Below are the code and all the weights of a small trained network. Each question names an input and a class and asks about switching units off, where a switched-off unit gives its printed mean instead of its output.

import numpy as np


def w(rows, s, z=0):
    codes = np.array(rows[::2]) - 128.0
    scale = np.full(codes.shape[1], s)
    scale[-1] = z or s
    return codes * scale


def norm(h):
    return h / np.sqrt((h * h).mean(-1, keepdims=True) + 1e-5)


def f(y):
    return np.maximum(y, 0)


def log_softmax(a):
    a = a - a.max(-1, keepdims=True)
    return a - np.log(np.exp(a).sum(-1, keepdims=True))


def net(x, mask):
    res = np.array(x, float).reshape(1, 7) / 4 @ E
    u = 0
    for l in range(4):
        y = f(norm(res) @ A[l][:, :-1].T + A[l][:, -1])
        res = res + np.where(mask[u : u + 11], y, B[l][:, -1]) @ B[l][:, :-1]
        u += 11
    return log_softmax(norm(res)[-1] @ U[:, :-1].T + U[:, -1])


A, B = {}, {}
E = w([
[25,216,182,53,147,95,146],'x0',
[136,118,151,102,108,148,136],'x1',
[105,171,106,130,119,208,38],'x2',
[45,66,148,172,179,193,162],'x3',
[56,125,113,191,1,98,130],'x4',
[161,210,141,185,121,180,202],'x5',
[129,127,131,126,126,129,128],'x6',
],0.012)
A[0] = w([
[116,182,144,45,234,127,144,86],'L0N0',
[181,103,102,155,109,146,113,20],'L0N1',
[159,162,131,101,85,94,114,31],'L0N2',
[96,133,147,82,146,46,238,31],'L0N3',
[140,220,132,63,102,63,109,54],'L0N4',
[25,173,134,128,57,87,145,83],'L0N5',
[133,179,118,137,123,149,167,25],'L0N6',
[68,212,131,95,130,186,56,69],'L0N7',
[53,88,132,42,142,62,67,10],'L0N8',
[109,234,142,132,132,157,208,3],'L0N9',
[4,114,146,119,174,166,177,69],'L0N10',
],0.033,0.0039)
B[0] = w([
[136,108,117,64,45,157,186,252],'L0N0',
[116,44,181,140,127,109,195,184],'L0N1',
[119,154,98,108,188,155,110,185],'L0N2',
[120,53,115,150,112,46,31,241],'L0N3',
[71,101,135,98,242,140,171,240],'L0N4',
[149,101,111,65,45,157,191,249],'L0N5',
[148,158,127,173,138,165,108,168],'L0N6',
[124,44,114,150,111,39,42,237],'L0N7',
[180,192,178,248,110,158,151,247],'L0N8',
[182,187,184,229,112,143,162,224],'L0N9',
[87,119,138,86,253,150,151,244],'L0N10',
],0.044,0.021)
A[1] = w([
[128,158,128,132,113,137,133,88],'L1N0',
[207,117,119,43,23,172,162,39],'L1N1',
[125,175,109,94,122,115,106,56],'L1N2',
[114,101,118,125,105,16,5,77],'L1N3',
[128,130,76,7,79,131,152,3],'L1N4',
[130,182,118,109,107,107,103,94],'L1N5',
[59,153,125,64,200,159,149,57],'L1N6',
[120,103,181,95,84,92,92,129],'L1N7',
[144,144,109,118,131,130,105,111],'L1N8',
[131,93,108,66,55,182,164,146],'L1N9',
[101,126,69,92,46,159,186,19],'L1N10',
],0.024,0.0024)
B[1] = w([
[127,115,147,148,130,109,137,134],'L1N0',
[55,226,110,99,77,127,101,227],'L1N1',
[105,126,149,142,112,140,133,128],'L1N2',
[184,61,89,121,118,3,187,226],'L1N3',
[138,144,63,206,85,248,109,174],'L1N4',
[150,71,140,119,131,144,154,128],'L1N5',
[73,192,88,147,206,26,165,201],'L1N6',
[115,129,81,132,103,91,139,217],'L1N7',
[140,167,159,110,140,132,92,128],'L1N8',
[126,138,91,101,76,170,148,254],'L1N9',
[188,199,148,36,138,87,116,187],'L1N10',
],0.029,0.0096)
A[2] = w([
[150,84,158,53,68,189,150,170],'L2N0',
[171,201,188,248,103,191,109,3],'L2N1',
[193,210,172,219,103,171,123,55],'L2N2',
[143,121,128,99,119,95,48,46],'L2N3',
[74,137,139,138,124,123,95,74],'L2N4',
[122,87,164,81,142,184,110,115],'L2N5',
[111,144,122,109,140,164,115,63],'L2N6',
[107,167,104,72,91,146,118,92],'L2N7',
[146,42,90,157,102,73,4,137],'L2N8',
[76,108,82,78,252,178,127,130],'L2N9',
[125,132,137,128,130,139,115,33],'L2N10',
],0.027,0.0026)
B[2] = w([
[92,139,99,87,73,172,151,249],'L2N0',
[212,157,57,218,107,122,186,232],'L2N1',
[142,145,73,255,161,130,140,216],'L2N2',
[131,102,85,149,104,103,108,141],'L2N3',
[123,116,149,133,118,74,152,129],'L2N4',
[115,125,99,108,149,106,152,162],'L2N5',
[149,106,118,136,120,129,135,136],'L2N6',
[83,115,138,82,102,182,69,168],'L2N7',
[159,132,130,114,146,154,14,224],'L2N8',
[87,217,207,126,227,86,127,225],'L2N9',
[130,121,125,136,137,122,138,128],'L2N10',
],0.039,0.015)
A[3] = w([
[161,184,109,83,37,189,98,138],'L3N0',
[120,188,230,99,145,94,123,24],'L3N1',
[165,193,173,65,157,105,131,71],'L3N2',
[132,207,185,54,47,193,58,106],'L3N3',
[77,217,216,120,114,130,93,114],'L3N4',
[140,164,146,82,88,158,91,76],'L3N5',
[96,216,54,87,88,157,175,106],'L3N6',
[141,154,174,87,95,202,90,96],'L3N7',
[133,187,176,93,92,180,116,83],'L3N8',
[148,115,163,99,83,96,5,1],'L3N9',
[122,59,177,92,81,105,64,96],'L3N10',
],0.023,0.0046)
B[3] = w([
[92,221,197,131,140,195,5,233],'L3N0',
[19,134,95,151,196,24,185,206],'L3N1',
[8,62,89,203,184,135,137,184],'L3N2',
[82,183,53,67,124,206,3,211],'L3N3',
[173,137,12,111,175,29,140,191],'L3N4',
[7,147,108,194,93,155,82,168],'L3N5',
[181,228,177,133,202,171,39,254],'L3N6',
[71,164,38,153,73,139,105,171],'L3N7',
[132,146,82,67,126,92,69,174],'L3N8',
[230,98,8,80,134,13,87,212],'L3N9',
[158,211,76,128,153,16,81,247],'L3N10',
],0.021,0.0088)
U = w([
[205,165,160,232,131,174,138,105],'0',
[91,152,152,102,249,114,130,94],'1',
[116,191,102,74,93,175,89,138],'2',
[170,62,116,122,130,70,26,97],'3',
[114,54,152,89,88,133,192,83],'4',
[131,144,104,139,134,116,125,249],'5',
],0.015,0.013)

Each question gives the input, the list of numbers given to net, and the class t.
The units are the neurons (one row each of A and B). Each row of codes is followed by its name. A weight is (code - 128) times the scale printed after its matrix; where a second scale follows, it is the last column's (A, B and U).
mask holds one flag per neuron, layer by layer. A switched-off neuron (its flag False) gives its mean, the last column of its row in B, instead of its output. The means were averaged over made-up inputs and are rounded, as every weight is.
A unit's drop is (log p(t) with every unit on - log p(t) with that unit switched off) / (log p(t) with every unit on - log p(t) with every unit switched off).
The circuit of an input: a set's keep is (log p(t) with only the set's units on - log p(t) with every unit switched off) / (log p(t) with every unit on - log p(t) with every unit switched off). Starting from the 12 units with the biggest drops (on a tie, the unit counted first), units are removed one at a time, each time the one whose removal leaves the highest keep (on an exact tie, the one counted first), for as long as the keep stays at least 0.8.
units of the circuit, in order: the units of the circuit, biggest drop first
k most important neurons: the k neurons with the biggest drops, biggest first
k most important neurons of layer l: the k neurons of layer l with the biggest drops, biggest first
input [5,5,5,1,5,8,-6], class 0: units of the circuit, in order	(L0N9)
input [4,4,-6,-5,4,-1,-6], class 3: 2 most important neurons	(L0N3; L0N10)
input [-7,1,1,7,-2,-7,4], class 0: units of the circuit, in order	(L0N3; L0N4)
input [6,-3,-6,-6,4,-6,-2], class 0: 4 most important neurons	(L0N8; L0N7; L0N10; L0N0)
input [7,5,3,-2,4,6,6], class 4: 3 most important neurons	(L0N5; L0N4; L0N8)
input [6,-5,8,8,3,5,6], class 1: 4 most important neurons of layer 0	(L0N10; L0N3; L0N8; L0N5)
input [1,7,-5,-8,7,6,2], class 1: 2 most important neurons	(L0N8; L0N4)
input [6,-5,5,8,-3,-4,7], class 1: 2 most important neurons	(L0N10; L0N3)
input [-7,-5,2,-6,7,-8,-7], class 0: 3 most important neurons	(L0N0; L0N3; L0N7)
input [0,7,7,7,-8,0,2], class 2: 2 most important neurons	(L0N0; L0N4)
input [6,2,3,3,-4,-5,-5], class 4: 2 most important neurons	(L0N0; L0N10)
input [-7,8,6,-2,-1,-8,-3], class 0: 4 most important neurons	(L0N3; L0N7; L0N0; L0N5)
input [-4,-4,1,6,-7,-1,4], class 2: 2 most important neurons	(L0N4; L0N0)
input [7,-5,-5,-8,5,2,3], class 1: units of the circuit, in order	(L0N4)
input [7,-7,-2,-4,-8,-7,-4], class 2: 2 most important neurons	(L0N0; L0N9)
input [8,-5,-4,2,5,-3,3], class 4: 2 most important neurons	(L0N5; L0N10)
input [-2,-1,-1,4,0,3,5], class 1: 2 most important neurons	(L0N8; L0N10)
input [6,-6,6,-4,8,-5,-5], class 2: 3 most important neurons	(L0N5; L0N3; L0N9)
input [5,4,-3,-7,3,-7,7], class 0: 2 most important neurons of layer 0	(L0N8; L0N10)
input [0,-4,7,-3,2,-1,-5], class 3: units of the circuit, in order	(L0N7)
input [-3,7,8,-1,-7,-3,-8], class 3: 2 most important neurons of layer 0	(L0N7; L0N5)
input [-3,7,0,2,-7,-7,6], class 0: 3 most important neurons of layer 2	(L2N2; L2N1; L2N8)
input [1,-6,6,8,5,2,5], class 1: 2 most important neurons of layer 0	(L0N10; L0N3)
input [2,4,7,-8,-6,5,-6], class 1: 4 most important neurons of layer 0	(L0N4; L0N3; L0N8; L0N5)
input [7,-7,-1,3,-1,-7,4], class 0: 2 most important neurons of layer 0	(L0N8; L0N1)
input [1,-6,8,4,5,-2,-3], class 3: 2 most important neurons of layer 0	(L0N7; L0N0)
input [2,-3,4,-6,3,-2,-2], class 1: 2 most important neurons of layer 0	(L0N4; L0N3)
input [6,-1,8,4,-1,4,2], class 3: most important neuron of layer 0	(L0N7)
